Below is a small trained network, with its code and all its weights. Each question gives an input and a target symbol and asks what happens when units are switched off, that is, made to give their printed mean instead of their output.

import numpy as np


def w(rows, s, z=0):
    codes = np.array(rows[::2]) - 128.0
    scale = np.full(codes.shape[1], s)
    scale[-1] = z or s
    return codes * scale


def f(y):
    return y / 2 * (1 + np.tanh(0.7978845608 * (y + 0.044715 * y**3)))


def softmax(a):
    e = np.exp(a - a.max(-1, keepdims=True))
    return e / e.sum(-1, keepdims=True)


def log_softmax(a):
    a = a - a.max(-1, keepdims=True)
    return a - np.log(np.exp(a).sum(-1, keepdims=True))


def net(x, mask):
    ids = ['ΓΔΞΨμφ'.index(c) for c in x.split()]
    T = len(ids)
    res = E[ids] + P[:T]
    r = res
    for j in range(2):
        rows = slice(3 * j, 3 * j + 3)
        q, k, v = (r @ M[0][rows].T for M in (Q, K, V))
        z = softmax(np.where(np.tri(T) > 0, q @ k.T / 3**0.5, -1e9)) @ v
        o = O[0][rows]
        res = res + np.where(mask[j], z, o[:, -1]) @ o[:, :-1]
    y = f(res @ A[0][:, :-1].T + A[0][:, -1])
    res = res + np.where(mask[2:18], y, B[0][:, -1]) @ B[0][:, :-1]
    return log_softmax(res[-1] @ U[:, :-1].T + U[:, -1])


Q, K, V, O, A, B = {}, {}, {}, {}, {}, {}
E = w([
[124,122,57],'Γ',
[218,235,235],'Δ',
[71,246,221],'Ξ',
[165,58,46],'Ψ',
[134,132,54],'μ',
[184,66,31],'φ',
],0.011)
P = w([
[1,12,250],'0',
[14,21,231],'1',
[10,61,191],'2',
[37,100,157],'3',
[93,109,141],'4',
[26,135,98],'5',
[70,166,88],'6',
[138,147,100],'7',
[52,209,26],'8',
[103,197,65],'9',
[137,138,114],'10',
[24,204,72],'11',
[78,151,135],'12',
],0.0051)
Q[0] = w([
[112,151,127],'head 0',
[89,252,135],'head 0',
[164,119,112],'head 0',
[113,150,225],'head 1',
[82,60,93],'head 1',
[90,72,73],'head 1',
],0.012)
K[0] = w([
[64,155,91],'head 0',
[81,198,73],'head 0',
[177,176,154],'head 0',
[125,148,208],'head 1',
[36,98,69],'head 1',
[115,6,34],'head 1',
],0.012)
V[0] = w([
[2,212,138],'head 0',
[24,143,53],'head 0',
[116,88,50],'head 0',
[58,105,206],'head 1',
[35,139,129],'head 1',
[232,41,148],'head 1',
],0.012)
O[0] = w([
[158,76,207,252],'head 0',
[218,76,149,80],'head 0',
[191,139,85,1],'head 0',
[249,177,103,178],'head 1',
[183,123,163,96],'head 1',
[90,106,60,124],'head 1',
],0.012,0.005)
A[0] = w([
[111,135,145,116],'neuron 0',
[96,80,92,41],'neuron 1',
[128,117,129,47],'neuron 2',
[129,126,174,84],'neuron 3',
[186,136,46,73],'neuron 4',
[41,131,135,183],'neuron 5',
[115,95,89,74],'neuron 6',
[140,172,137,70],'neuron 7',
[100,4,95,61],'neuron 8',
[166,211,157,73],'neuron 9',
[115,130,151,65],'neuron 10',
[141,83,215,1],'neuron 11',
[91,98,163,151],'neuron 12',
[182,164,123,106],'neuron 13',
[125,86,160,36],'neuron 14',
[57,117,119,126],'neuron 15',
],0.013,0.0064)
B[0] = w([
[151,131,107,149],'neuron 0',
[120,152,170,151],'neuron 1',
[99,118,160,110],'neuron 2',
[100,184,152,179],'neuron 3',
[83,27,240,132],'neuron 4',
[233,127,77,239],'neuron 5',
[98,199,248,138],'neuron 6',
[12,125,92,153],'neuron 7',
[10,134,202,174],'neuron 8',
[67,62,60,254],'neuron 9',
[110,181,155,131],'neuron 10',
[97,123,220,199],'neuron 11',
[114,161,90,185],'neuron 12',
[108,61,117,170],'neuron 13',
[2,105,168,125],'neuron 14',
[166,139,85,192],'neuron 15',
],0.0067,0.0086)
U = w([
[147,55,91,152],'Γ',
[130,254,106,255],'Δ',
[88,104,122,37],'Ξ',
[40,60,74,39],'Ψ',
[168,76,90,157],'μ',
[27,80,95,52],'φ',
],0.0082,0.0063)

Each question gives the input, a string of symbols that net reads in full, and the target symbol t.
The units are the heads (3 rows each of Q, K, V and O) and the neurons (one row each of A and B). Each row of codes is followed by its name. A weight is (code - 128) times the scale printed after its matrix; where a second scale follows, it is the last column's (O, A, B and U).
mask holds one flag per unit, heads first, then neurons. A switched-off unit (its flag False) gives its mean, the last column of its rows in O or B, instead of its output. The means were averaged over made-up inputs and are rounded, as every weight is.
A unit's drop is (log p(t) with every unit on - log p(t) with that unit switched off) / (log p(t) with every unit on - log p(t) with every unit switched off).
The circuit of an input: a set's keep is (log p(t) with only the set's units on - log p(t) with every unit switched off) / (log p(t) with every unit on - log p(t) with every unit switched off). Starting from the 12 units with the biggest drops (on a tie, the unit counted first), units are removed one at a time, each time the one whose removal leaves the highest keep (on an exact tie, the one counted first), for as long as the keep stays at least 0.8.
units of the circuit, in order: the units of the circuit, biggest drop first
top k neurons: the k neurons with the biggest drops, biggest first
which heads matter: for each layer, one digit per head in row order, 1 if its drop is at least 0.15 and else 0, layers parted by /
drop when u is switched off: that unit's drop, to one decimal
input μ Δ Δ Δ Δ Γ, target Δ: which heads matter : 10
input Γ Δ Δ Δ Δ μ, target Δ: units of the circuit, in order : (neuron 9; neuron 13)
input μ Δ Δ Δ μ μ Γ μ Γ Ξ, target μ: units of the circuit, in order : (head 0)
input Δ Δ Γ μ μ Δ, target Γ: units of the circuit, in order : (head 0; head 1; neuron 13; neuron 9)
input Ψ Ξ Γ Γ μ φ φ Ξ, target Γ: units of the circuit, in order : (neuron 9; head 1; neuron 13)
input Δ Δ μ Δ μ, target Δ: units of the circuit, in order : (neuron 9; head 0)
input Ψ Ξ Δ Ξ Ψ μ Δ Δ Δ Δ Δ Ξ φ, target Δ: top 2 neurons : (neuron 9; neuron 5)
input Δ Δ Ξ Δ Δ φ φ, target Δ: top 4 neurons : (neuron 5; neuron 9; neuron 15; neuron 6)
input μ Δ Δ Γ Δ μ Δ Ψ, target Δ: units of the circuit, in order : (head 0; neuron 9)
input Δ Ξ μ φ Δ Δ μ μ μ Δ, target μ: units of the circuit, in order : (head 0; neuron 13)
input μ Ξ Ξ, target Ξ: top 3 neurons : (neuron 11; neuron 3; neuron 9)
input Δ Δ φ Ξ Ξ Δ Ξ Ξ, target Ξ: units of the circuit, in order : (head 0; neuron 11)
input Δ μ μ Δ Γ φ Δ Ξ μ μ Ψ Δ, target Γ: drop when head 0 is switched off : 0.7
input Δ Δ Γ Δ Γ Γ φ Δ μ Δ, target μ: drop when head 0 is switched off : 0.8
input μ φ Δ Ψ Ξ Γ μ μ μ Ξ, target Γ: drop when neuron 13 is switched off : 0.2
input Γ μ μ, target μ: drop when head 0 is switched off : 0.5
